Below are the code and all the weights of a small trained network. Each question names an input and a target symbol and asks about switching units off, where a switched-off unit gives its printed mean instead of its output.

import numpy as np


def w(rows, s, z=0):
    codes = np.array(rows[::2]) - 128.0
    scale = np.full(codes.shape[1], s)
    scale[-1] = z or s
    return codes * scale


def f(y):
    return np.maximum(y, 0)


def softmax(a):
    e = np.exp(a - a.max(-1, keepdims=True))
    return e / e.sum(-1, keepdims=True)


def log_softmax(a):
    a = a - a.max(-1, keepdims=True)
    return a - np.log(np.exp(a).sum(-1, keepdims=True))


def net(x, mask):
    ids = ['αεξτψω'.index(c) for c in x.split()]
    T = len(ids)
    res = E[ids] + P[:T]
    r = res
    for j in range(2):
        rows = slice(2 * j, 2 * j + 2)
        q, k, v = (r @ M[0][rows].T for M in (Q, K, V))
        z = softmax(np.where(np.tri(T) > 0, q @ k.T / 2**0.5, -1e9)) @ v
        o = O[0][rows]
        res = res + np.where(mask[j], z, o[:, -1]) @ o[:, :-1]
    y = f(res @ A[0][:, :-1].T + A[0][:, -1])
    res = res + np.where(mask[2:6], y, B[0][:, -1]) @ B[0][:, :-1]
    return log_softmax(res[-1] @ U[:, :-1].T + U[:, -1])


Q, K, V, O, A, B = {}, {}, {}, {}, {}, {}
E = w([
[33,159,132,113],'α',
[204,68,34,143],'ε',
[216,100,92,111],'ξ',
[203,42,56,84],'τ',
[207,129,108,146],'ψ',
[141,249,8,55],'ω',
],0.014)
P = w([
[153,176,108,255],'0',
[149,116,93,97],'1',
[144,121,97,96],'2',
[142,130,91,94],'3',
[137,129,87,94],'4',
[144,130,84,90],'5',
[142,125,79,90],'6',
[138,131,80,84],'7',
[140,138,77,86],'8',
[135,136,75,76],'9',
[141,142,71,84],'10',
],0.0094)
Q[0] = w([
[40,101,134,168],'H1',
[43,167,138,80],'H1',
[245,5,143,218],'H2',
[219,78,42,52],'H2',
],0.012)
K[0] = w([
[89,115,137,49],'H1',
[52,168,124,52],'H1',
[169,86,120,231],'H2',
[113,184,90,252],'H2',
],0.013)
V[0] = w([
[130,223,110,251],'H1',
[169,138,179,111],'H1',
[113,245,183,121],'H2',
[240,47,56,45],'H2',
],0.011)
O[0] = w([
[98,106,88,2,229],'H1',
[183,92,103,139,49],'H1',
[186,168,181,40,131],'H2',
[114,2,105,162,254],'H2',
],0.012,0.0042)
A[0] = w([
[13,98,133,182,20],'N1',
[87,178,167,91,252],'N2',
[249,68,130,184,218],'N3',
[43,74,119,96,107],'N4',
],0.011,0.0038)
B[0] = w([
[166,251,149,143,196],'N1',
[114,83,134,213,215],'N2',
[175,77,183,69,226],'N3',
[112,160,139,198,246],'N4',
],0.013)
U = w([
[184,235,140,139,92],'α',
[36,112,123,255,186],'ε',
[95,3,153,142,91],'ξ',
[181,84,191,212,1],'τ',
[100,150,44,72,218],'ψ',
[138,120,231,67,129],'ω',
],0.0074,0.0065)

Each question gives the input, a string of symbols that net reads in full, and the target symbol t.
The units are the heads (2 rows each of Q, K, V and O) and the neurons (one row each of A and B). Each row of codes is followed by its name. A weight is (code - 128) times the scale printed after its matrix; where a second scale follows, it is the last column's (O, A, B and U).
mask holds one flag per unit, heads first, then neurons. A switched-off unit (its flag False) gives its mean, the last column of its rows in O or B, instead of its output. The means were averaged over made-up inputs and are rounded, as every weight is.
A unit's drop is (log p(t) with every unit on - log p(t) with that unit switched off) / (log p(t) with every unit on - log p(t) with every unit switched off).
The circuit of an input: a set's keep is (log p(t) with only the set's units on - log p(t) with every unit switched off) / (log p(t) with every unit on - log p(t) with every unit switched off). Starting from all 6 units, units are removed one at a time, each time the one whose removal leaves the highest keep (on an exact tie, the one counted first), for as long as the keep stays at least 0.8.
units of the circuit, in order: the units of the circuit, biggest drop first
top k neurons: the k neurons with the biggest drops, biggest first
which heads matter: for each layer, one digit per head in row order, 1 if its drop is at least 0.15 and else 0, layers parted by /
drop when u is switched off: that unit's drop, to one decimal
input ξ τ ψ, target ξ: units of the circuit, in order	[H2, N1, H1]
input ψ ε τ ψ ξ τ τ ε, target ψ: units of the circuit, in order	[H1, N2]
input ξ α ε α τ ξ ε α τ, target ξ: units of the circuit, in order	[H2, N3]
input τ ξ ω ξ ω α ω α ε, target τ: units of the circuit, in order	[N3, H2, N1]
input ψ ξ τ ψ τ τ, target ψ: units of the circuit, in order	[H1, N3]
input α ω α τ, target α: which heads matter	01
input τ ε α ξ ψ τ ξ, target τ: units of the circuit, in order	[H2, N3, N1, H1]
input ε ε α ω ξ ψ ψ ξ τ, target ε: top 2 neurons	[N4, N1]
input ω α ψ τ, target ω: units of the circuit, in order	[H2, N4]
input ε ψ α τ ξ ψ ε τ ε ε, target ε: units of the circuit, in order	[H2]
input ω ε ε, target ω: top 3 neurons	[N3, N2, N4]
input ψ α ω ξ α ψ, target ψ: drop when H2 is switched off	0.0
input ψ α ε, target ψ: drop when H1 is switched off	0.6
input α α α ξ τ ε ω α α ε ψ, target α: drop when H1 is switched off	0.1
input ω ψ τ τ τ τ α ω α ε, target ω: top neuron	[N3]
